Here is a tiny trained network, its code and every weight. The questions are about switching its units off for an input and a class, where a switched-off unit gives its printed mean instead of its output.

import numpy as np


def w(rows, s, z=0):
    codes = np.array(rows[::2]) - 128.0
    scale = np.full(codes.shape[1], s)
    scale[-1] = z or s
    return codes * scale


def norm(h):
    return h / np.sqrt((h * h).mean(-1, keepdims=True) + 1e-5)


def f(y):
    return y / 2 * (1 + np.tanh(0.7978845608 * (y + 0.044715 * y**3)))


def log_softmax(a):
    a = a - a.max(-1, keepdims=True)
    return a - np.log(np.exp(a).sum(-1, keepdims=True))


def net(x, mask):
    res = np.array(x, float).reshape(1, 7) / 4 @ E
    u = 0
    for l in range(2):
        y = f(norm(res) @ A[l][:, :-1].T + A[l][:, -1])
        res = res + np.where(mask[u : u + 6], y, B[l][:, -1]) @ B[l][:, :-1]
        u += 6
    return log_softmax(norm(res)[-1] @ U[:, :-1].T + U[:, -1])


A, B = {}, {}
E = w([
[73,96,101,79,37,132,150,180,137],'x0',
[130,127,128,126,128,126,129,127,129],'x1',
[113,142,254,83,146,141,165,145,103],'x2',
[129,125,129,129,132,133,129,132,130],'x3',
[132,128,130,121,130,125,129,127,130],'x4',
[171,93,172,172,37,92,71,56,187],'x5',
[123,128,128,128,127,130,125,130,130],'x6',
],0.0061)
A[0] = w([
[105,94,2,138,179,122,134,138,101,130],'0.n0',
[137,98,89,125,99,111,89,97,171,2],'0.n1',
[84,157,84,66,152,175,165,166,103,130],'0.n2',
[126,95,99,96,116,134,114,177,104,77],'0.n3',
[152,170,180,177,148,88,157,70,153,112],'0.n4',
[159,198,100,140,214,149,153,127,49,187],'0.n5',
],0.0083,0.0024)
B[0] = w([
[167,158,119,135,97,112,142,2,187,211],'0.n0',
[85,71,77,202,146,118,153,223,70,165],'0.n1',
[161,173,165,179,116,117,132,175,77,227],'0.n2',
[97,148,66,186,98,182,142,70,65,149],'0.n3',
[159,163,181,159,117,159,151,129,132,187],'0.n4',
[40,72,92,70,161,107,108,133,182,255],'0.n5',
],0.0091,0.0075)
A[1] = w([
[176,125,154,176,183,254,42,104,168,134],'1.n0',
[218,178,107,252,152,96,69,154,198,21],'1.n1',
[115,17,182,67,12,167,147,76,123,26],'1.n2',
[252,60,65,188,124,65,44,45,121,3],'1.n3',
[147,15,216,97,60,151,88,109,81,85],'1.n4',
[109,196,76,118,157,157,173,113,89,209],'1.n5',
],0.0053,0.0019)
B[1] = w([
[211,59,65,151,65,39,85,155,43,174],'1.n0',
[235,127,115,19,199,172,84,146,82,228],'1.n1',
[50,91,25,97,146,85,22,57,214,172],'1.n2',
[31,129,219,62,203,117,138,239,46,252],'1.n3',
[108,180,56,68,112,191,123,51,240,179],'1.n4',
[255,102,206,84,7,225,117,124,171,206],'1.n5',
],0.0057,0.0029)
U = w([
[56,118,78,38,149,110,87,10,230,254],'0',
[148,230,75,169,60,163,211,38,96,140],'1',
[191,85,135,137,204,88,70,199,9,88],'2',
[38,46,49,184,79,97,94,183,104,62],'3',
[21,132,215,40,240,115,169,178,143,42],'4',
[65,213,219,80,51,190,152,238,48,52],'5',
[205,138,254,135,118,119,76,61,166,99],'6',
],0.012,0.0022)

Each question gives the input, the list of numbers given to net, and the class t.
The units are the neurons (one row each of A and B). Each row of codes is followed by its name. A weight is (code - 128) times the scale printed after its matrix; where a second scale follows, it is the last column's (A, B and U).
mask holds one flag per neuron, layer by layer. A switched-off neuron (its flag False) gives its mean, the last column of its row in B, instead of its output. The means were averaged over made-up inputs and are rounded, as every weight is.
A unit's drop is (log p(t) with every unit on - log p(t) with that unit switched off) / (log p(t) with every unit on - log p(t) with every unit switched off).
The circuit of an input: a set's keep is (log p(t) with only the set's units on - log p(t) with every unit switched off) / (log p(t) with every unit on - log p(t) with every unit switched off). Starting from all 12 units, units are removed one at a time, each time the one whose removal leaves the highest keep (on an exact tie, the one counted first), for as long as the keep stays at least 0.8.
circuit, biggest first: the units of the circuit, biggest drop first
unit that matters most: the unit with the biggest drop
top k neurons: the k neurons with the biggest drops, biggest first
k most important neurons of layer l: the k neurons of layer l with the biggest drops, biggest first
drop of u: that unit's drop, to one decimal
input [3,-5,-4,-2,-1,-6,-2], class 1: circuit, biggest first => (0.n2; 0.n0)
input [2,-7,7,4,1,-8,8], class 5: circuit, biggest first => (0.n2)
input [-2,-4,-2,5,4,-4,-7], class 0: 2 most important neurons of layer 0 => (0.n5; 0.n0)
input [-3,2,-3,6,3,-4,1], class 0: top 2 neurons => (0.n5; 0.n0)
input [0,8,-5,-8,8,5,7], class 2: circuit, biggest first => (1.n1; 1.n3)
input [2,7,-3,7,3,5,-3], class 3: 2 most important neurons of layer 0 => (0.n1; 0.n2)
input [8,3,-4,-6,-6,-1,4], class 1: circuit, biggest first => (0.n5; 0.n0)
input [7,8,-1,-3,6,-7,4], class 1: circuit, biggest first => (0.n0; 0.n3)
input [0,-6,-7,-6,8,1,8], class 2: circuit, biggest first => (0.n5; 1.n3)
input [-6,-5,-1,0,-7,-5,4], class 0: top 2 neurons => (0.n5; 0.n0)
input [-1,5,-5,5,5,6,-1], class 2: top 2 neurons => (0.n5; 1.n1)
input [2,-1,-6,7,4,-5,3], class 1: 2 most important neurons of layer 0 => (0.n2; 0.n3)
input [0,0,-8,-4,-5,-8,8], class 0: top 4 neurons => (0.n5; 0.n0; 0.n4; 0.n1)
input [-1,-1,8,-1,3,2,0], class 6: circuit, biggest first => (1.n3)
input [1,0,-1,-6,-8,-3,1], class 1: 3 most important neurons of layer 0 => (0.n2; 0.n0; 0.n3)
input [-3,-6,0,4,5,2,8], class 2: top 2 neurons => (1.n0; 0.n0)
input [-1,1,0,-5,6,6,0], class 2: top 3 neurons => (0.n5; 0.n1; 1.n1)
input [8,3,-4,-8,2,0,7], class 1: top 3 neurons => (0.n5; 0.n3; 0.n0)
input [-6,0,-4,-6,-5,-6,-1], class 0: top 2 neurons => (0.n5; 0.n0)
input [2,-7,3,6,6,-3,3], class 5: top neuron => (0.n2)
input [2,-6,8,0,7,-3,1], class 5: top 2 neurons => (0.n2; 0.n5)
input [-8,0,-1,-2,3,7,4], class 2: top 2 neurons => (0.n0; 1.n0)
input [-1,-7,-2,-1,5,-7,6], class 0: 2 most important neurons of layer 0 => (0.n5; 0.n0)
input [4,3,8,-2,3,2,6], class 0: drop of 0.n2 => 0.1
input [2,4,-6,-6,8,8,-1], class 3: drop of 0.n1 => 0.5
input [2,1,-3,-7,7,-5,8], class 1: drop of 0.n2 => 0.4
input [4,6,-2,-8,-2,5,4], class 3: drop of 0.n1 => 1.9
input [8,8,8,-8,5,3,4], class 0: unit that matters most => 1.n2
